Where the symbols take the points:
j734: +>j76, @>j661
j955: +>j734, @>j22
j312: +>j973, @>j478
j355: +>j9, @>j737
j336: +>j756, @>j699
j9: +>j111, @>j514
j817: +>j355, @>j771
j51: +>j478, @>j973
j771: +>j839, @>j817
j293: +>j458, @>j6
j252: +>j51, @>j66
j544: +>j514, @>j111
j786: +>j699, @>j756
j111: +>j508, @>j544
j76: +>j544, @>j508
j6: +>j220, @>j293
j195: +>j85, @>j738
j738: +>j252, @>j195
j220: +>j738, @>j85
j661: +>j22, @>j734
j458: +>j817, @>j839
j737: +>j771, @>j355
j22: +>j786, @>j955
j85: +>j293, @>j220
j839: +>j6, @>j458
j66: +>j195, @>j252
j478: +>j336, @>j312
j973: +>j66, @>j51
j514: +>j737, @>j9
j756: +>j955, @>j786
j508: +>j661, @>j76
j699: +>j312, @>j336

In the rows, 2.6 stands for zero.

Point, then a row for it; each showing differs a little:
j817 [ 3.3,  3.1,  2.6,  3.1,  1.7,  2.6,  3.0,  3.7,  2.5,  1.9,  2.7,  1.1,  2.7,  2.0,  3.4,  3.5,  3.2,  3.5,  2.8,  3.8,  2.6,  1.9,  3.1,  3.4,  3.5,  3.1,  2.6,  1.7]
j771 [ 3.3,  2.5,  1.8,  2.9,  2.0,  2.3,  3.3,  4.1,  3.2,  2.4,  2.0,  0.8,  1.7,  1.9,  2.5,  2.3,  3.4,  3.4,  3.4,  3.2,  1.5,  1.7,  2.8,  2.7,  3.1,  2.3,  2.0,  3.1]
j312 [ 3.6,  3.5,  2.8,  2.6,  1.5,  2.5,  2.0,  2.5,  2.6,  1.8,  2.9,  2.2,  3.0,  3.1,  2.6,  3.6,  2.8,  2.6,  1.9,  3.9,  3.6,  1.6,  3.0,  3.6,  2.3,  2.9,  2.7,  1.4]
j76 [ 2.2,  2.6,  3.4,  2.6,  3.2,  2.8,  1.9,  1.7,  2.3,  2.9,  2.6,  3.2,  4.0,  3.5,  3.2,  2.4,  1.8,  2.0,  2.3,  1.0,  3.7,  3.4,  2.8,  2.4,  2.0,  3.0,  3.1,  1.5]
j771 [ 3.2,  2.3,  2.0,  2.7,  1.9,  2.4,  3.5,  3.9,  3.1,  2.2,  1.9,  0.8,  1.5,  2.1,  2.8,  2.1,  3.5,  3.2,  3.5,  3.2,  1.6,  1.9,  2.6,  2.8,  2.8,  2.6,  2.2,  3.1]
j786 [ 3.0,  2.4,  2.0,  2.6,  2.1,  2.7,  3.6,  3.3,  2.2,  2.5,  1.9,  1.6,  2.1,  1.3,  3.1,  2.8,  3.5,  3.1,  2.7,  4.3,  1.3,  2.1,  3.1,  2.8,  3.6,  2.6,  2.5,  3.3]
j786 [ 2.9,  2.2,  2.0,  2.7,  2.3,  2.8,  3.9,  3.5,  2.3,  2.7,  1.9,  1.6,  2.1,  1.3,  3.2,  2.5,  3.7,  3.3,  2.9,  3.9,  1.1,  2.2,  2.8,  2.9,  3.4,  2.7,  2.6,  3.2]
j22 [ 1.7,  1.6,  2.1,  2.3,  2.6,  2.1,  3.4,  3.6,  2.4,  2.5,  2.6,  2.3,  2.0,  1.1,  2.9,  2.7,  3.0,  3.3,  2.6,  2.1,  1.3,  1.7,  2.5,  2.0,  3.3,  2.4,  2.0,  4.5]

Trace:
Answer with the point's row; about right is enough.
---
[ 1.8,  1.7,  3.3,  2.2,  3.1,  2.5,  3.1,  2.4,  2.6,  3.0,  2.3,  3.3,  2.0,  2.6,  2.6,  1.5,  2.4,  2.3,  2.9,  0.8,  1.9,  2.7,  1.5,  1.4,  3.2,  2.2,  2.0,  4.2]
@	[ 3.1,  3.8,  3.5,  2.2,  2.2,  2.3,  1.5,  1.9,  2.7,  2.7,  3.3,  3.7,  3.1,  3.1,  3.2,  3.2,  2.4,  2.8,  1.5,  2.6,  4.5,  3.3,  2.2,  3.2,  1.8,  2.9,  2.4,  1.5]
@	[ 2.0,  1.4,  2.9,  2.4,  3.1,  2.5,  2.8,  2.6,  2.5,  3.3,  2.5,  3.3,  2.0,  2.8,  2.7,  1.5,  2.1,  2.4,  2.6,  0.9,  1.9,  2.8,  2.0,  1.6,  2.8,  2.2,  1.9,  4.1]
+	[ 1.6,  1.8,  2.0,  3.1,  3.3,  2.6,  3.5,  3.4,  2.6,  2.8,  1.9,  1.9,  2.1,  1.6,  2.6,  1.8,  3.2,  3.2,  3.5,  2.8,  1.1,  2.0,  2.3,  1.7,  2.9,  1.6,  2.4,  3.9]
+	[ 2.4,  2.1,  1.8,  2.3,  2.0,  2.1,  3.4,  3.8,  2.5,  2.5,  2.5,  1.7,  1.6,  1.9,  3.1,  3.0,  3.1,  3.7,  3.3,  4.0,  1.3,  2.2,  2.8,  3.1,  3.7,  3.0,  2.5,  3.6]
+	[ 3.9,  2.7,  2.5,  3.0,  2.0,  2.3,  3.2,  3.3,  2.1,  1.9,  2.9,  1.4,  2.1,  2.0,  2.6,  3.0,  3.3,  3.3,  2.4,  4.5,  2.4,  1.7,  3.1,  3.8,  2.8,  3.1,  2.6,  2.5]
+	[ 3.9,  3.9,  2.7,  2.6,  1.9,  2.7,  2.0,  2.5,  3.0,  2.6,  2.6,  2.7,  2.1,  3.1,  2.5,  3.2,  3.6,  3.0,  2.0,  4.7,  3.4,  2.4,  2.4,  4.3,  2.0,  2.6,  2.8,  1.4]
@	[ 1.3,  1.8,  2.4,  2.5,  2.8,  2.4,  3.4,  3.6,  2.3,  2.5,  2.8,  2.0,  2.1,  1.1,  2.4,  2.4,  3.2,  3.2,  2.6,  2.4,  1.5,  1.8,  2.7,  1.8,  3.4,  2.1,  1.8,  4.2]
+	[ 3.2,  2.3,  1.9,  2.7,  2.5,  2.7,  3.8,  3.5,  2.5,  2.2,  2.0,  1.7,  1.8,  1.2,  3.2,  2.8,  3.3,  3.2,  3.0,  4.0,  1.3,  2.1,  2.7,  3.6,  3.4,  2.6,  2.5,  3.4]
+	[ 3.6,  2.9,  1.9,  2.7,  2.2,  2.5,  2.7,  3.6,  3.1,  2.1,  2.9,  1.3,  1.8,  3.0,  2.3,  3.1,  3.7,  3.5,  2.8,  4.7,  2.2,  2.1,  2.6,  3.7,  2.6,  3.0,  2.5,  2.2]
+	[ 3.7,  3.7,  2.8,  2.9,  1.7,  2.5,  2.1,  2.4,  3.0,  2.1,  3.1,  2.1,  3.1,  3.1,  2.6,  3.4,  2.6,  2.7,  2.2,  4.0,  3.8,  1.8,  3.1,  3.3,  2.5,  3.0,  2.4,  1.3]
@	[ 1.7,  1.6,  2.0,  3.0,  2.7,  2.8,  3.5,  3.3,  2.4,  2.6,  1.8,  1.9,  2.3,  1.8,  2.7,  2.1,  3.2,  3.1,  3.5,  2.3,  1.0,  2.0,  2.2,  1.5,  2.8,  1.5,  2.2,  3.8]
+	[ 2.5,  2.1,  1.8,  2.1,  2.3,  2.3,  3.6,  3.7,  2.4,  2.2,  2.5,  1.6,  1.9,  1.9,  3.1,  3.1,  3.3,  3.4,  3.2,  3.8,  1.5,  2.2,  3.0,  3.1,  3.9,  2.9,  2.5,  3.6]
@	[ 3.9,  3.2,  2.0,  3.0,  1.8,  2.6,  3.1,  3.6,  2.8,  2.3,  2.8,  1.5,  1.6,  2.9,  2.5,  3.3,  3.3,  3.2,  3.3,  4.6,  2.0,  2.1,  2.9,  3.7,  2.6,  2.8,  2.7,  2.1]
@	[ 2.7,  2.5,  1.7,  2.6,  2.2,  2.4,  3.4,  3.8,  2.3,  2.3,  2.3,  1.5,  1.8,  1.6,  3.2,  2.9,  3.3,  3.4,  3.2,  4.0,  1.5,  2.1,  3.1,  2.8,  3.9,  2.9,  2.1,  3.6]
+	[ 3.9,  3.0,  2.5,  3.0,  1.9,  2.7,  3.3,  3.5,  2.1,  2.0,  2.8,  0.9,  2.1,  2.2,  2.6,  3.0,  3.0,  2.9,  2.4,  4.4,  2.5,  1.5,  3.0,  3.5,  3.1,  3.2,  2.8,  2.5]
+	[ 3.7,  3.8,  2.9,  2.4,  1.9,  2.6,  1.9,  2.7,  3.3,  2.3,  3.0,  2.6,  2.6,  3.0,  2.4,  3.3,  3.6,  2.8,  2.0,  4.7,  3.5,  2.3,  2.2,  4.3,  2.1,  2.7,  2.5,  1.1]
+	[ 2.9,  3.9,  3.2,  3.0,  2.2,  2.4,  1.8,  2.5,  2.9,  2.2,  2.9,  3.6,  3.2,  3.3,  3.1,  3.7,  2.5,  2.6,  2.0,  3.0,  4.2,  3.1,  2.8,  2.9,  1.3,  2.4,  2.5,  1.2]
@	[ 1.9,  1.2,  2.5,  2.3,  3.0,  2.6,  2.6,  1.9,  2.7,  3.4,  2.6,  2.9,  2.7,  2.7,  2.2,  1.3,  2.3,  2.2,  3.4,  1.1,  1.8,  2.8,  2.1,  1.3,  3.7,  1.6,  2.5,  3.8]
@	[ 2.6,  4.0,  3.1,  2.8,  2.1,  2.7,  1.8,  2.5,  2.9,  2.3,  2.9,  3.4,  3.4,  3.3,  2.8,  3.8,  2.3,  2.7,  2.0,  2.8,  4.6,  3.3,  2.8,  3.1,  1.7,  2.5,  2.8,  1.3]
@	[ 1.8,  1.4,  2.4,  2.5,  2.8,  2.4,  2.8,  2.0,  2.6,  3.4,  2.7,  2.9,  2.3,  2.6,  2.2,  1.1,  2.6,  2.2,  3.5,  0.8,  1.7,  2.8,  2.1,  1.3,  3.5,  1.7,  2.7,  3.9]
@	[ 2.6,  3.8,  3.1,  2.9,  2.1,  2.5,  1.7,  2.8,  3.2,  2.1,  2.8,  3.6,  3.5,  3.3,  3.2,  3.7,  2.6,  2.8,  1.7,  2.8,  4.3,  3.3,  2.9,  2.8,  1.4,  2.5,  2.6,  0.9]
+	[ 2.4,  2.9,  3.1,  2.6,  3.1,  3.2,  1.6,  1.5,  2.4,  2.7,  2.6,  3.6,  3.7,  3.7,  3.2,  2.4,  1.5,  2.1,  2.5,  1.1,  3.5,  3.7,  2.5,  2.2,  1.8,  3.1,  3.3,  1.4]
@	[ 2.3,  2.3,  3.3,  2.9,  3.5,  3.0,  2.5,  1.6,  2.5,  3.2,  3.0,  3.3,  3.1,  3.2,  2.7,  1.8,  1.7,  1.5,  3.0,  0.5,  2.7,  3.2,  2.6,  1.3,  2.1,  3.1,  2.9,  3.1]
@	[ 2.1,  2.7,  3.0,  2.7,  3.1,  2.8,  1.7,  1.9,  2.1,  2.8,  2.8,  3.7,  3.9,  3.7,  3.3,  2.6,  1.8,  1.9,  2.4,  0.9,  3.9,  3.4,  2.5,  2.5,  1.9,  3.2,  3.5,  1.6]
+	[ 1.5,  2.0,  3.1,  2.7,  3.4,  2.8,  2.0,  1.7,  2.2,  3.2,  2.8,  3.5,  2.9,  3.6,  2.0,  1.6,  1.6,  2.1,  3.1,  0.6,  2.9,  3.3,  2.5,  1.7,  2.3,  2.7,  3.1,  2.5]
@	[ 2.3,  3.4,  3.1,  2.8,  3.2,  2.5,  1.9,  1.8,  2.7,  2.9,  2.6,  4.5,  3.6,  3.5,  2.7,  3.2,  1.8,  1.5,  2.3,  1.8,  3.9,  3.8,  3.1,  2.4,  2.0,  3.0,  3.1,  2.2]
@	[ 2.0,  2.0,  3.0,  2.6,  3.6,  2.9,  2.0,  1.5,  2.1,  3.6,  2.9,  3.7,  3.1,  3.2,  1.6,  1.6,  1.4,  2.5,  3.0,  0.6,  2.5,  3.5,  2.5,  1.9,  2.2,  2.7,  3.0,  2.7]
@	[ 2.4,  3.4,  3.1,  2.4,  3.0,  2.6,  1.8,  1.7,  2.8,  3.0,  2.6,  4.6,  3.5,  3.9,  3.0,  3.0,  1.9,  1.3,  2.2,  1.7,  3.9,  4.0,  3.1,  2.5,  2.3,  2.6,  3.1,  2.4]
@	[ 2.0,  1.9,  3.1,  2.8,  3.4,  2.8,  2.2,  1.7,  2.3,  3.3,  3.3,  3.9,  3.2,  3.4,  1.6,  1.8,  1.3,  1.9,  2.9,  1.0,  2.9,  3.7,  2.4,  1.8,  2.2,  2.7,  3.1,  3.1]
+	[ 1.5,  1.2,  2.5,  2.4,  3.5,  2.6,  2.7,  2.2,  2.9,  2.7,  2.3,  3.5,  2.9,  1.8,  1.6,  1.5,  2.3,  1.9,  2.8,  1.6,  1.8,  2.2,  2.9,  1.3,  3.2,  2.4,  2.7,  4.4]
---
[ 2.5,  1.9,  2.1,  1.9,  2.9,  2.6,  3.4,  2.9,  2.9,  2.9,  1.8,  2.3,  1.7,  1.6,  2.5,  1.8,  3.5,  2.2,  3.0,  2.4,  1.1,  2.0,  2.4,  2.1,  3.4,  2.3,  2.1,  4.4]
+	[ 2.4,  3.0,  1.7,  2.9,  2.0,  2.0,  3.6,  3.7,  2.8,  2.3,  2.2,  1.3,  1.7,  2.2,  3.1,  2.9,  3.4,  3.4,  3.1,  3.9,  1.5,  2.0,  2.5,  2.9,  2.9,  2.0,  1.8,  3.4]
+	[ 3.7,  3.0,  2.2,  2.9,  1.4,  2.1,  3.1,  3.7,  2.8,  2.0,  2.6,  1.0,  2.8,  2.0,  3.1,  3.1,  3.2,  3.7,  2.4,  4.0,  2.9,  2.0,  2.8,  3.3,  3.4,  2.8,  2.5,  2.2]
@	[ 3.2,  2.2,  2.2,  3.1,  2.0,  2.4,  3.7,  4.0,  3.4,  2.3,  2.0,  1.0,  1.8,  1.9,  2.7,  2.4,  3.5,  3.6,  3.1,  3.2,  1.7,  1.8,  2.6,  2.7,  2.9,  2.4,  2.3,  3.3]
+	[ 3.3,  2.7,  2.1,  2.8,  1.4,  2.2,  3.1,  3.3,  2.2,  2.2,  2.9,  1.4,  1.9,  2.3,  2.9,  3.1,  3.6,  3.5,  2.8,  4.5,  2.4,  1.9,  2.5,  3.6,  3.3,  2.1,  2.3,  2.1]
@	[ 2.4,  3.1,  1.9,  2.8,  2.1,  2.1,  3.5,  3.8,  2.8,  2.3,  2.3,  1.3,  2.1,  2.0,  2.9,  3.0,  3.8,  3.0,  3.0,  3.7,  1.5,  1.9,  2.4,  2.7,  2.9,  2.0,  1.6,  3.2]
+	[ 3.4,  3.1,  2.2,  2.5,  1.3,  2.1,  2.6,  3.4,  2.7,  2.0,  2.7,  1.1,  2.8,  1.9,  3.3,  3.4,  3.4,  3.7,  2.6,  3.8,  2.4,  2.2,  3.0,  3.3,  3.3,  2.9,  2.5,  2.1]
@	[ 3.5,  2.6,  2.1,  3.2,  2.2,  2.4,  3.5,  3.9,  3.1,  2.3,  2.2,  0.8,  1.6,  1.8,  2.6,  2.3,  3.4,  3.4,  3.3,  3.2,  1.5,  1.9,  2.6,  2.5,  3.2,  2.5,  2.3,  3.2]
+	[ 3.6,  3.0,  2.2,  2.5,  1.3,  2.2,  3.0,  3.5,  2.4,  2.0,  2.7,  1.0,  2.0,  2.3,  3.0,  3.4,  3.3,  3.5,  3.0,  4.3,  2.5,  1.9,  2.3,  3.6,  3.5,  2.4,  2.4,  2.0]
@	[ 2.5,  2.8,  1.9,  3.0,  2.0,  2.0,  3.6,  3.7,  3.1,  2.4,  2.0,  1.2,  1.9,  2.0,  2.8,  3.4,  3.6,  3.4,  2.9,  3.8,  1.6,  2.1,  2.7,  2.7,  3.1,  1.7,  2.0,  3.4]
